Here is a tiny trained network, its code and every weight. The questions are about switching its units off for an input and a class, where a switched-off unit gives its printed mean instead of its output.

import numpy as np


def w(rows, s, z=0):
    codes = np.array(rows[::2]) - 128.0
    scale = np.full(codes.shape[1], s)
    scale[-1] = z or s
    return codes * scale


def norm(h):
    return h / np.sqrt((h * h).mean(-1, keepdims=True) + 1e-5)


def f(y):
    return y / 2 * (1 + np.tanh(0.7978845608 * (y + 0.044715 * y**3)))


def log_softmax(a):
    a = a - a.max(-1, keepdims=True)
    return a - np.log(np.exp(a).sum(-1, keepdims=True))


def net(x, mask):
    res = np.array(x, float).reshape(1, 5) / 4 @ E
    u = 0
    for l in range(2):
        y = f(norm(res) @ A[l][:, :-1].T + A[l][:, -1])
        res = res + np.where(mask[u : u + 13], y, B[l][:, -1]) @ B[l][:, :-1]
        u += 13
    return log_softmax(norm(res)[-1] @ U[:, :-1].T + U[:, -1])


A, B = {}, {}
E = w([
[43,93,153,91,228,134,183,101,249,73],'x0',
[106,145,150,142,67,108,130,211,242,196],'x1',
[80,69,153,69,168,70,82,112,83,242],'x2',
[127,135,147,138,133,144,127,121,125,139],'x3',
[204,131,128,57,213,177,178,238,109,158],'x4',
],0.0022)
A[0] = w([
[187,128,149,56,169,166,181,213,112,142,77],'0.n1',
[186,132,113,59,192,187,129,219,113,175,6],'0.n2',
[103,152,131,132,84,117,142,204,197,194,31],'0.n3',
[93,117,191,184,94,85,111,225,188,155,44],'0.n4',
[13,88,165,94,192,159,169,115,198,75,114],'0.n5',
[190,157,150,126,2,115,112,157,33,162,159],'0.n6',
[40,133,115,214,66,94,66,47,142,136,112],'0.n7',
[186,149,90,170,73,224,186,133,166,47,87],'0.n8',
[45,92,117,129,82,63,90,118,118,60,212],'0.n9',
[125,146,55,112,154,155,153,66,28,69,112],'0.n10',
[87,50,129,69,163,99,74,109,100,243,66],'0.n11',
[144,161,122,130,71,110,113,164,232,194,60],'0.n12',
[166,79,99,113,205,178,89,28,61,83,112],'0.n13',
],0.0035,0.0013)
B[0] = w([
[84,94,118,224,177,92,85,79,130,143,197],'0.n1',
[116,104,119,233,184,68,107,127,186,84,194],'0.n2',
[85,58,127,115,102,168,134,119,59,90,173],'0.n3',
[96,111,95,115,132,218,138,134,60,85,175],'0.n4',
[202,211,50,78,84,139,44,75,115,222,240],'0.n5',
[120,197,70,61,175,170,130,40,234,181,251],'0.n6',
[152,75,131,189,252,63,105,212,134,125,238],'0.n7',
[191,134,233,66,78,34,142,152,77,132,214],'0.n8',
[168,167,155,156,189,188,151,171,124,158,195],'0.n9',
[50,110,161,115,128,176,124,178,149,144,181],'0.n10',
[223,216,217,99,39,112,202,166,113,5,206],'0.n11',
[37,58,110,102,123,193,159,136,54,63,183],'0.n12',
[46,53,99,128,42,198,160,204,123,117,187],'0.n13',
],0.0039,0.0027)
A[1] = w([
[160,143,149,138,198,117,167,177,108,150,148],'1.n1',
[132,92,137,254,206,44,85,141,145,112,33],'1.n2',
[175,172,205,90,74,93,166,117,114,55,66],'1.n3',
[170,182,131,168,128,167,133,124,123,151,141],'1.n4',
[110,122,161,122,152,94,106,112,122,169,170],'1.n5',
[138,162,127,106,137,130,78,143,155,182,133],'1.n6',
[127,150,133,150,77,115,49,120,101,130,130],'1.n7',
[93,87,138,101,134,168,176,125,159,90,153],'1.n8',
[70,44,116,119,97,215,168,109,73,97,48],'1.n9',
[101,109,165,91,138,106,126,118,81,158,132],'1.n10',
[153,206,40,64,138,129,122,25,189,172,8],'1.n11',
[111,74,154,126,153,105,163,114,176,93,159],'1.n12',
[184,145,244,82,69,41,200,114,118,93,29],'1.n13',
],0.0046,0.0013)
B[1] = w([
[134,112,136,166,110,97,167,114,168,127,176],'1.n1',
[195,52,125,191,192,115,253,180,133,166,249],'1.n2',
[136,128,137,112,169,39,83,134,110,127,208],'1.n3',
[90,109,126,83,142,122,125,100,159,139,165],'1.n4',
[152,144,127,153,100,109,164,144,127,56,150],'1.n5',
[134,130,109,124,119,148,107,88,88,102,183],'1.n6',
[146,114,120,113,175,132,179,124,157,144,145],'1.n7',
[121,147,141,176,91,149,84,112,51,143,155],'1.n8',
[60,85,113,135,59,131,108,182,202,124,191],'1.n9',
[131,168,148,135,100,122,85,145,182,80,135],'1.n10',
[154,210,71,82,118,194,118,36,116,197,253],'1.n11',
[169,158,112,103,99,113,133,87,70,162,150],'1.n12',
[128,176,220,64,128,30,34,139,89,55,225],'1.n13',
],0.0049,0.0032)
U = w([
[175,217,62,71,133,200,112,9,135,205,199],'0',
[190,59,131,224,209,92,243,151,142,147,193],'1',
[153,179,216,69,102,21,50,137,98,64,98],'2',
[3,64,119,145,20,231,95,178,125,108,2],'3',
],0.0075,0.00079)

Each question gives the input, the list of numbers given to net, and the class t.
The units are the neurons (one row each of A and B). Each row of codes is followed by its name. A weight is (code - 128) times the scale printed after its matrix; where a second scale follows, it is the last column's (A, B and U).
mask holds one flag per neuron, layer by layer. A switched-off neuron (its flag False) gives its mean, the last column of its row in B, instead of its output. The means were averaged over made-up inputs and are rounded, as every weight is.
A unit's drop is (log p(t) with every unit on - log p(t) with that unit switched off) / (log p(t) with every unit on - log p(t) with every unit switched off).
The circuit of an input: a set's keep is (log p(t) with only the set's units on - log p(t) with every unit switched off) / (log p(t) with every unit on - log p(t) with every unit switched off). Starting from the 12 units with the biggest drops (on a tie, the unit counted first), units are removed one at a time, each time the one whose removal leaves the highest keep (on an exact tie, the one counted first), for as long as the keep stays at least 0.8.
circuit, biggest first: the units of the circuit, biggest drop first
k most important neurons: the k neurons with the biggest drops, biggest first
top k neurons in layer l: the k neurons of layer l with the biggest drops, biggest first
input [-8,2,5,-4,-4], class 0: circuit, biggest first => 0.n6
input [5,8,-8,6,4], class 2: circuit, biggest first => 0.n8, 1.n2
input [2,5,4,-8,2], class 3: top 4 neurons in layer 0 => 0.n12, 0.n8, 0.n4, 0.n3
input [-7,-7,2,-3,-8], class 1: top 2 neurons in layer 0 => 0.n7, 0.n5
input [-5,7,0,-4,-2], class 3: 2 most important neurons => 0.n12, 0.n5
input [5,3,6,-5,5], class 2: circuit, biggest first => 0.n11, 1.n13
input [8,-5,-1,-4,6], class 0: 2 most important neurons => 0.n5, 0.n7
input [6,6,3,-1,-5], class 0: 2 most important neurons => 0.n5, 0.n13
input [1,-8,2,6,6], class 3: circuit, biggest first => 0.n13, 1.n9
input [-6,-5,-8,5,-8], class 1: circuit, biggest first => 0.n7, 1.n11, 1.n13
input [-3,-7,1,0,-8], class 1: circuit, biggest first => 0.n7, 1.n2
input [4,4,-1,2,0], class 0: top 4 neurons in layer 0 => 0.n5, 0.n13, 0.n10, 0.n7
input [7,7,8,-3,1], class 2: 4 most important neurons => 0.n6, 0.n11, 0.n13, 0.n3
input [7,5,-2,2,-3], class 0: circuit, biggest first => 0.n5
input [2,-1,-4,1,3], class 2: 2 most important neurons => 0.n8, 0.n7
input [-5,-6,5,5,4], class 3: 2 most important neurons => 0.n13, 0.n8
input [3,0,-1,1,3], class 0: 2 most important neurons => 0.n5, 0.n7
input [5,3,-4,6,-2], class 0: top 2 neurons in layer 0 => 0.n5, 0.n11
input [-2,-6,-6,-6,-8], class 1: 2 most important neurons => 0.n7, 0.n11
input [2,8,1,-3,-5], class 3: circuit, biggest first => 0.n12
input [4,6,3,5,-4], class 3: top 2 neurons in layer 0 => 0.n6, 0.n12
input [7,0,7,6,2], class 0: 4 most important neurons => 0.n5, 0.n8, 1.n11, 0.n7
